Here is a tiny trained network, its code and every weight. The questions are about switching its units off for an input and a class, where a switched-off unit gives its printed mean instead of its output.

import numpy as np


def w(rows, s, z=0):
    codes = np.array(rows[::2]) - 128.0
    scale = np.full(codes.shape[1], s)
    scale[-1] = z or s
    return codes * scale


def f(y):
    return y / 2 * (1 + np.tanh(0.7978845608 * (y + 0.044715 * y**3)))


def log_softmax(a):
    a = a - a.max(-1, keepdims=True)
    return a - np.log(np.exp(a).sum(-1, keepdims=True))


def net(x, mask):
    res = np.array(x, float).reshape(1, 8) / 4 @ E
    y = f(res @ A[0][:, :-1].T + A[0][:, -1])
    res = res + np.where(mask, y, B[0][:, -1]) @ B[0][:, :-1]
    return log_softmax(res[-1] @ U[:, :-1].T + U[:, -1])


A, B = {}, {}
E = w([
[154,189,171,152,125,186],'x0',
[187,185,158,165,67,49],'x1',
[71,140,124,165,97,192],'x2',
[155,143,35,201,116,76],'x3',
[128,148,227,222,123,49],'x4',
[23,158,185,145,199,220],'x5',
[89,208,86,129,89,96],'x6',
[148,151,143,91,254,76],'x7',
],0.0065)
A[0] = w([
[248,109,94,114,47,63,125],'n0',
[109,192,6,108,8,202,182],'n1',
[175,120,96,98,114,159,102],'n2',
[155,92,194,223,109,34,208],'n3',
[205,180,52,140,88,2,230],'n4',
[168,120,120,67,124,122,164],'n5',
[123,69,153,56,184,225,189],'n6',
[56,131,233,150,145,197,252],'n7',
[97,87,139,163,120,108,68],'n8',
[46,134,83,96,146,182,211],'n9',
],0.0091,0.0037)
B[0] = w([
[188,145,131,116,111,108,219],'n0',
[182,98,93,165,77,181,225],'n1',
[105,2,101,54,127,84,147],'n2',
[160,148,148,94,116,156,202],'n3',
[161,140,225,146,57,117,244],'n4',
[121,78,167,154,106,128,158],'n5',
[142,103,163,215,161,161,216],'n6',
[137,190,192,226,98,144,219],'n7',
[164,98,107,166,144,162,126],'n8',
[77,160,106,142,146,193,192],'n9',
],0.0088,0.011)
U = w([
[77,36,134,135,221,145,63],'0',
[138,194,184,174,108,147,218],'1',
[63,174,159,150,135,126,121],'2',
[95,117,12,155,110,183,148],'3',
[78,111,97,107,198,106,7],'4',
[106,130,79,112,162,78,2],'5',
[177,71,97,97,96,114,167],'6',
],0.011,0.0024)

Each question gives the input, the list of numbers given to net, and the class t.
The units are the neurons (one row each of A and B). Each row of codes is followed by its name. A weight is (code - 128) times the scale printed after its matrix; where a second scale follows, it is the last column's (A, B and U).
mask holds one flag per neuron, in row order. A switched-off neuron (its flag False) gives its mean, the last column of its row in B, instead of its output. The means were averaged over made-up inputs and are rounded, as every weight is.
A unit's drop is (log p(t) with every unit on - log p(t) with that unit switched off) / (log p(t) with every unit on - log p(t) with every unit switched off).
The circuit of an input: a set's keep is (log p(t) with only the set's units on - log p(t) with every unit switched off) / (log p(t) with every unit on - log p(t) with every unit switched off). Starting from all 10 units, units are removed one at a time, each time the one whose removal leaves the highest keep (on an exact tie, the one counted first), for as long as the keep stays at least 0.8.
circuit, biggest first: the units of the circuit, biggest drop first
most important unit: the unit with the biggest drop
top k neurons: the k neurons with the biggest drops, biggest first
drop when u is switched off: that unit's drop, to one decimal
input [-4,-4,1,-2,-4,1,5,8], class 4: most important unit => n1
input [8,-3,-2,1,-1,-3,8,-5], class 3: circuit, biggest first => [n1 n7]
input [-5,2,-3,-8,8,-6,-4,-1], class 6: top 3 neurons => [n7 n6 n9]
input [4,1,-7,-6,-3,1,1,3], class 0: circuit, biggest first => [n4 n0 n3]
input [6,-3,0,-1,-5,4,6,-6], class 3: top 2 neurons => [n4 n1]
input [0,-6,-3,-6,5,-4,6,-1], class 2: circuit, biggest first => [n1 n4 n0]
input [-4,-2,5,-3,1,1,2,-7], class 3: top 2 neurons => [n4 n1]
input [3,7,-1,-5,-7,4,-5,5], class 0: top 2 neurons => [n4 n0]
input [-5,2,-7,-8,-2,6,7,5], class 2: top 3 neurons => [n4 n1 n0]
input [-2,-5,-3,1,-5,-5,-1,7], class 0: top 2 neurons => [n1 n6]
input [7,-3,-5,-2,-7,0,4,3], class 3: top 2 neurons => [n4 n9]
input [-3,7,-2,-3,1,-5,-6,-4], class 6: top 2 neurons => [n7 n6]
input [-5,1,8,4,-2,-4,-5,-8], class 6: top 2 neurons => [n0 n9]
input [2,5,0,-2,-8,-1,-6,-6], class 6: circuit, biggest first => [n2]
input [7,5,3,5,-8,-3,-7,4], class 6: top 2 neurons => [n7 n2]
input [7,0,8,4,-4,-7,-1,2], class 6: drop when n7 is switched off => 0.2
input [-4,4,8,-5,1,-4,6,-7], class 3: drop when n6 is switched off => 0.1
input [1,-4,-6,7,3,0,-5,-1], class 6: drop when n1 is switched off => -0.2
